Below are the code and all the weights of a small trained network. Each question names an input and a target symbol and asks about switching units off, where a switched-off unit gives its printed mean instead of its output.

import numpy as np


def w(rows, s, z=0):
    codes = np.array(rows[::2]) - 128.0
    scale = np.full(codes.shape[1], s)
    scale[-1] = z or s
    return codes * scale


def f(y):
    return np.maximum(y, 0)


def softmax(a):
    e = np.exp(a - a.max(-1, keepdims=True))
    return e / e.sum(-1, keepdims=True)


def log_softmax(a):
    a = a - a.max(-1, keepdims=True)
    return a - np.log(np.exp(a).sum(-1, keepdims=True))


def net(x, mask):
    ids = ['ΔΛαγεζθμστφψ'.index(c) for c in x.split()]
    T = len(ids)
    res = E[ids] + P[:T]
    r = res
    for j in range(3):
        rows = slice(3 * j, 3 * j + 3)
        q, k, v = (r @ M[0][rows].T for M in (Q, K, V))
        z = softmax(np.where(np.tri(T) > 0, q @ k.T / 3**0.5, -1e9)) @ v
        o = O[0][rows]
        res = res + np.where(mask[j], z, o[:, -1]) @ o[:, :-1]
    y = f(res @ A[0][:, :-1].T + A[0][:, -1])
    res = res + np.where(mask[3:27], y, B[0][:, -1]) @ B[0][:, :-1]
    return log_softmax(res[-1] @ U[:, :-1].T + U[:, -1])


Q, K, V, O, A, B = {}, {}, {}, {}, {}, {}
E = w([
[150,106,118],'Δ',
[196,129,122],'Λ',
[97,142,118],'α',
[178,118,122],'γ',
[95,131,112],'ε',
[132,138,109],'ζ',
[93,108,145],'θ',
[255,98,115],'μ',
[116,111,139],'σ',
[118,112,112],'τ',
[163,120,120],'φ',
[158,89,155],'ψ',
],0.018)
P = w([
[124,118,69],'0',
[122,147,118],'1',
[110,70,138],'2',
[153,122,42],'3',
[135,166,141],'4',
[118,61,154],'5',
[169,89,38],'6',
[147,182,163],'7',
[138,59,164],'8',
[184,78,25],'9',
[162,197,179],'10',
[143,55,168],'11',
[168,66,3],'12',
[148,190,170],'13',
],0.021)
Q[0] = w([
[100,83,173],'H1',
[50,188,81],'H1',
[144,2,76],'H1',
[126,163,172],'H2',
[148,92,71],'H2',
[132,141,200],'H2',
[145,85,192],'H3',
[132,183,66],'H3',
[212,100,54],'H3',
],0.016)
K[0] = w([
[148,59,180],'H1',
[137,111,27],'H1',
[115,133,168],'H1',
[164,116,5],'H2',
[160,199,214],'H2',
[87,8,84],'H2',
[157,89,137],'H3',
[60,200,123],'H3',
[175,217,228],'H3',
],0.015)
V[0] = w([
[50,199,76],'H1',
[145,79,141],'H1',
[65,101,16],'H1',
[222,90,174],'H2',
[141,251,50],'H2',
[173,176,101],'H2',
[95,113,135],'H3',
[87,219,100],'H3',
[37,90,102],'H3',
],0.012)
O[0] = w([
[122,101,134,65],'H1',
[139,144,149,155],'H1',
[201,102,183,162],'H1',
[201,58,186,213],'H2',
[202,255,140,192],'H2',
[176,150,171,202],'H2',
[62,128,138,73],'H3',
[85,217,95,53],'H3',
[96,133,40,2],'H3',
],0.01,0.0073)
A[0] = w([
[253,65,51,1],'N1',
[71,160,227,211],'N2',
[127,61,77,120],'N3',
[117,27,75,95],'N4',
[128,116,58,231],'N5',
[160,153,192,89],'N6',
[211,135,37,184],'N7',
[158,203,126,103],'N8',
[19,124,118,226],'N9',
[156,171,159,87],'N10',
[111,94,143,87],'N11',
[65,103,148,58],'N12',
[90,166,190,217],'N13',
[129,211,52,41],'N14',
[159,147,140,77],'N15',
[106,222,177,133],'N16',
[131,33,96,140],'N17',
[93,107,189,202],'N18',
[68,87,132,101],'N19',
[72,86,108,177],'N20',
[53,153,205,181],'N21',
[131,97,228,36],'N22',
[182,243,133,73],'N23',
[111,118,9,102],'N24',
],0.011,0.0087)
B[0] = w([
[98,108,132,253],'N1',
[128,89,67,164],'N2',
[111,183,139,158],'N3',
[91,160,154,172],'N4',
[145,196,101,161],'N5',
[84,98,110,213],'N6',
[156,132,139,235],'N7',
[95,134,156,185],'N8',
[160,64,124,136],'N9',
[82,142,149,183],'N10',
[152,126,132,145],'N11',
[156,165,142,133],'N12',
[193,135,83,156],'N13',
[53,132,146,154],'N14',
[95,170,105,169],'N15',
[126,82,75,166],'N16',
[121,126,81,193],'N17',
[133,143,168,176],'N18',
[103,180,138,139],'N19',
[103,156,95,144],'N20',
[66,7,154,133],'N21',
[134,165,84,217],'N22',
[107,131,161,223],'N23',
[60,36,86,146],'N24',
],0.012,0.019)
U = w([
[218,181,65,126],'Δ',
[125,117,253,2],'Λ',
[75,107,142,60],'α',
[161,144,162,111],'γ',
[63,80,149,104],'ε',
[108,204,181,165],'ζ',
[126,90,67,4],'θ',
[117,5,141,249],'μ',
[144,137,78,61],'σ',
[131,118,105,151],'τ',
[198,179,153,149],'φ',
[145,118,103,141],'ψ',
],0.013,0.0034)

Each question gives the input, a string of symbols that net reads in full, and the target symbol t.
The units are the heads (3 rows each of Q, K, V and O) and the neurons (one row each of A and B). Each row of codes is followed by its name. A weight is (code - 128) times the scale printed after its matrix; where a second scale follows, it is the last column's (O, A, B and U).
mask holds one flag per unit, heads first, then neurons. A switched-off unit (its flag False) gives its mean, the last column of its rows in O or B, instead of its output. The means were averaged over made-up inputs and are rounded, as every weight is.
A unit's drop is (log p(t) with every unit on - log p(t) with that unit switched off) / (log p(t) with every unit on - log p(t) with every unit switched off).
The circuit of an input: a set's keep is (log p(t) with only the set's units on - log p(t) with every unit switched off) / (log p(t) with every unit on - log p(t) with every unit switched off). Starting from the 12 units with the biggest drops (on a tie, the unit counted first), units are removed one at a time, each time the one whose removal leaves the highest keep (on an exact tie, the one counted first), for as long as the keep stays at least 0.8.
circuit, biggest first: the units of the circuit, biggest drop first
top k neurons: the k neurons with the biggest drops, biggest first
which heads matter: for each layer, one digit per head in row order, 1 if its drop is at least 0.15 and else 0, layers parted by /
input Δ γ μ ζ μ μ μ ζ θ Δ Δ μ ζ, target Δ: circuit, biggest first	[N5]
input Λ φ ζ ζ θ, target μ: circuit, biggest first	[N21 N2]
input μ ζ ζ σ, target ζ: circuit, biggest first	[H2 H3 N14]
input μ ε ψ Δ, target ε: circuit, biggest first	[N24 H3 N14]
input γ Δ σ σ, target Δ: which heads matter	001
input ε σ Δ ζ ζ ζ φ ζ μ ζ θ γ θ, target θ: circuit, biggest first	[N24 H1 N5]
input θ Δ Δ ζ ζ ζ ζ Λ ψ θ μ ζ α, target μ: which heads matter	011
input ζ Δ ζ ζ ζ μ ζ μ ζ ζ, target μ: top 3 neurons	[N1 N6 N5]
input ζ Δ Δ α Δ σ μ θ Λ, target ε: circuit, biggest first	[H2 N4 H1]
input ζ μ μ ζ μ ζ τ, target μ: circuit, biggest first	[N1 H2]
input α ζ ζ Δ τ μ ζ α θ ε, target α: circuit, biggest first	[N24 H3 H2 N14]
input ζ Δ ψ α, target Δ: circuit, biggest first	[H3 N6 N5]
input μ ψ φ σ φ ζ ζ γ φ ζ μ μ Δ, target μ: top 3 neurons	[N1 N6 N5]
input φ Λ θ ζ ζ τ ζ θ ζ ζ, target θ: top 3 neurons	[N24 N5 N23]
input φ α ζ ζ, target α: top neuron	[N24]
input ψ α Λ Δ μ σ μ, target μ: which heads matter	000
input ζ τ θ ζ ε μ φ, target ε: circuit, biggest first	[N24 H3 H2 N14]
input ζ σ ζ α α, target ε: which heads matter	011
input ζ α ζ α μ, target Λ: which heads matter	000
input μ α α μ ζ α, target μ: which heads matter	000
input Λ Λ μ ζ μ μ μ, target μ: which heads matter	011
input ζ θ ψ ζ Δ Δ θ, target Δ: which heads matter	000
input μ μ ζ γ, target μ: circuit, biggest first	[N1 H2]
input ζ ε ζ ζ, target ε: top 3 neurons	[N24 N14 N22]
input ζ ζ ζ γ ζ ζ φ φ ζ μ, target φ: which heads matter	111
input μ ζ τ σ Δ μ ζ Δ θ τ, target Δ: which heads matter	000
input μ α μ ζ ζ ζ σ τ Δ μ ζ φ α, target ζ: which heads matter	011
